Below are the code and all the weights of a small trained network. Each question names an input and a class and asks about switching units off, where a switched-off unit gives its printed mean instead of its output.

import numpy as np


def w(rows, s, z=0):
    codes = np.array(rows[::2]) - 128.0
    scale = np.full(codes.shape[1], s)
    scale[-1] = z or s
    return codes * scale


def norm(h):
    return h / np.sqrt((h * h).mean(-1, keepdims=True) + 1e-5)


def f(y):
    return y / 2 * (1 + np.tanh(0.7978845608 * (y + 0.044715 * y**3)))


def log_softmax(a):
    a = a - a.max(-1, keepdims=True)
    return a - np.log(np.exp(a).sum(-1, keepdims=True))


def net(x, mask):
    res = np.array(x, float).reshape(1, 8) / 4 @ E
    u = 0
    for l in range(2):
        y = f(norm(res) @ A[l][:, :-1].T + A[l][:, -1])
        res = res + np.where(mask[u : u + 11], y, B[l][:, -1]) @ B[l][:, :-1]
        u += 11
    return log_softmax(norm(res)[-1] @ U[:, :-1].T + U[:, -1])


A, B = {}, {}
E = w([
[134,124,118,134,130,126,132],'x0',
[114,143,155,119,116,124,112],'x1',
[128,120,126,126,136,141,132],'x2',
[111,137,144,118,114,130,121],'x3',
[63,145,115,159,207,123,166],'x4',
[150,46,185,82,159,40,209],'x5',
[138,185,68,1,169,115,108],'x6',
[120,132,140,123,126,133,122],'x7',
],0.0095)
A[0] = w([
[161,91,168,113,145,72,190,68],'L0N0',
[93,117,107,81,126,142,154,50],'L0N1',
[88,35,115,223,86,111,176,129],'L0N2',
[105,142,61,60,175,78,121,39],'L0N3',
[83,130,57,176,173,157,138,82],'L0N4',
[6,129,113,156,254,48,128,5],'L0N5',
[117,121,106,179,169,93,113,53],'L0N6',
[219,90,118,115,52,119,97,185],'L0N7',
[118,186,63,159,121,124,96,70],'L0N8',
[64,226,134,182,195,111,196,59],'L0N9',
[97,139,60,170,156,90,183,93],'L0N10',
],0.0096,0.0028)
B[0] = w([
[6,134,79,147,147,113,86,220],'L0N0',
[146,154,94,167,138,137,170,134],'L0N1',
[155,226,153,115,131,124,141,253],'L0N2',
[207,218,233,175,159,161,236,217],'L0N3',
[123,101,119,156,116,153,95,180],'L0N4',
[190,19,160,72,50,147,115,239],'L0N5',
[149,103,157,170,119,181,152,135],'L0N6',
[166,37,148,67,91,218,72,235],'L0N7',
[78,142,110,167,151,91,53,185],'L0N8',
[254,13,139,113,57,244,74,207],'L0N9',
[147,98,183,83,97,122,69,169],'L0N10',
],0.0084,0.0059)
A[1] = w([
[162,198,76,68,198,104,129,33],'L1N0',
[118,135,191,254,67,97,145,107],'L1N1',
[164,187,142,45,102,118,104,144],'L1N2',
[182,167,100,202,110,182,115,253],'L1N3',
[102,145,203,189,222,138,135,153],'L1N4',
[162,115,199,79,190,75,156,185],'L1N5',
[125,190,82,112,102,151,132,153],'L1N6',
[55,135,55,184,162,100,39,108],'L1N7',
[124,173,95,23,119,197,131,134],'L1N8',
[189,227,187,193,73,122,192,137],'L1N9',
[97,68,134,81,134,22,188,147],'L1N10',
],0.0096,0.0024)
B[1] = w([
[155,195,190,140,159,133,207,174],'L1N0',
[174,152,107,92,187,106,209,197],'L1N1',
[186,55,117,188,130,109,196,218],'L1N2',
[83,118,134,78,129,44,149,254],'L1N3',
[203,131,109,128,63,153,131,161],'L1N4',
[88,173,133,135,130,120,58,225],'L1N5',
[99,128,190,165,211,128,109,166],'L1N6',
[57,135,69,114,103,90,130,182],'L1N7',
[125,92,150,156,117,131,163,225],'L1N8',
[148,161,132,92,254,111,196,217],'L1N9',
[50,170,39,190,111,164,54,197],'L1N10',
],0.0097,0.0061)
U = w([
[163,43,146,111,64,180,94,204],'0',
[149,199,160,133,176,113,192,7],'1',
[5,171,81,155,110,106,61,70],'2',
],0.014,0.00018)

Each question gives the input, the list of numbers given to net, and the class t.
The units are the neurons (one row each of A and B). Each row of codes is followed by its name. A weight is (code - 128) times the scale printed after its matrix; where a second scale follows, it is the last column's (A, B and U).
mask holds one flag per neuron, layer by layer. A switched-off neuron (its flag False) gives its mean, the last column of its row in B, instead of its output. The means were averaged over made-up inputs and are rounded, as every weight is.
A unit's drop is (log p(t) with every unit on - log p(t) with that unit switched off) / (log p(t) with every unit on - log p(t) with every unit switched off).
The circuit of an input: a set's keep is (log p(t) with only the set's units on - log p(t) with every unit switched off) / (log p(t) with every unit on - log p(t) with every unit switched off). Starting from the 12 units with the biggest drops (on a tie, the unit counted first), units are removed one at a time, each time the one whose removal leaves the highest keep (on an exact tie, the one counted first), for as long as the keep stays at least 0.8.
units of the circuit, in order: the units of the circuit, biggest drop first
most important unit: the unit with the biggest drop
k most important neurons: the k neurons with the biggest drops, biggest first
top k neurons in layer l: the k neurons of layer l with the biggest drops, biggest first
drop of u: that unit's drop, to one decimal
input [-3,2,2,-1,4,0,-4,6], class 0: units of the circuit, in order : (L0N9)
input [-7,-3,6,-1,8,-7,8,8], class 0: units of the circuit, in order : (L0N9; L0N5)
input [7,7,7,0,-6,7,-3,0], class 2: units of the circuit, in order : (L0N0; L0N9; L1N10)
input [1,5,4,4,6,-7,8,4], class 1: top 3 neurons in layer 0 : (L0N3; L0N0; L0N7)
input [-7,3,4,5,-3,6,-5,-5], class 2: 3 most important neurons : (L0N3; L0N0; L1N10)
input [-1,-7,8,0,4,8,-5,6], class 2: 2 most important neurons : (L1N10; L0N3)
input [-5,5,-2,-5,0,-8,-8,-2], class 1: 3 most important neurons : (L1N1; L0N0; L1N9)
input [-6,8,-8,6,-2,6,-7,5], class 1: 2 most important neurons : (L1N1; L0N2)
input [-3,-3,-6,-1,6,6,-5,-5], class 0: 3 most important neurons : (L0N9; L0N5; L0N3)
input [-1,5,-3,2,-4,-6,3,3], class 2: top 2 neurons in layer 0 : (L0N5; L0N9)
input [7,4,-1,8,4,-4,6,-2], class 1: 2 most important neurons : (L0N7; L0N3)
input [1,7,-4,-8,1,-7,8,3], class 1: top 2 neurons in layer 0 : (L0N3; L0N0)
input [-1,7,7,8,8,-5,-6,4], class 0: drop of L0N9 : 1.7
input [2,4,-4,7,-3,-5,1,2], class 2: drop of L0N9 : 0.2
input [3,6,-5,6,-1,5,1,5], class 2: drop of L0N6 : 0.0
input [-6,-5,1,-7,-1,-8,-5,-4], class 2: drop of L0N3 : 0.7
input [-4,0,-1,2,3,2,2,-2], class 0: most important unit : L0N5
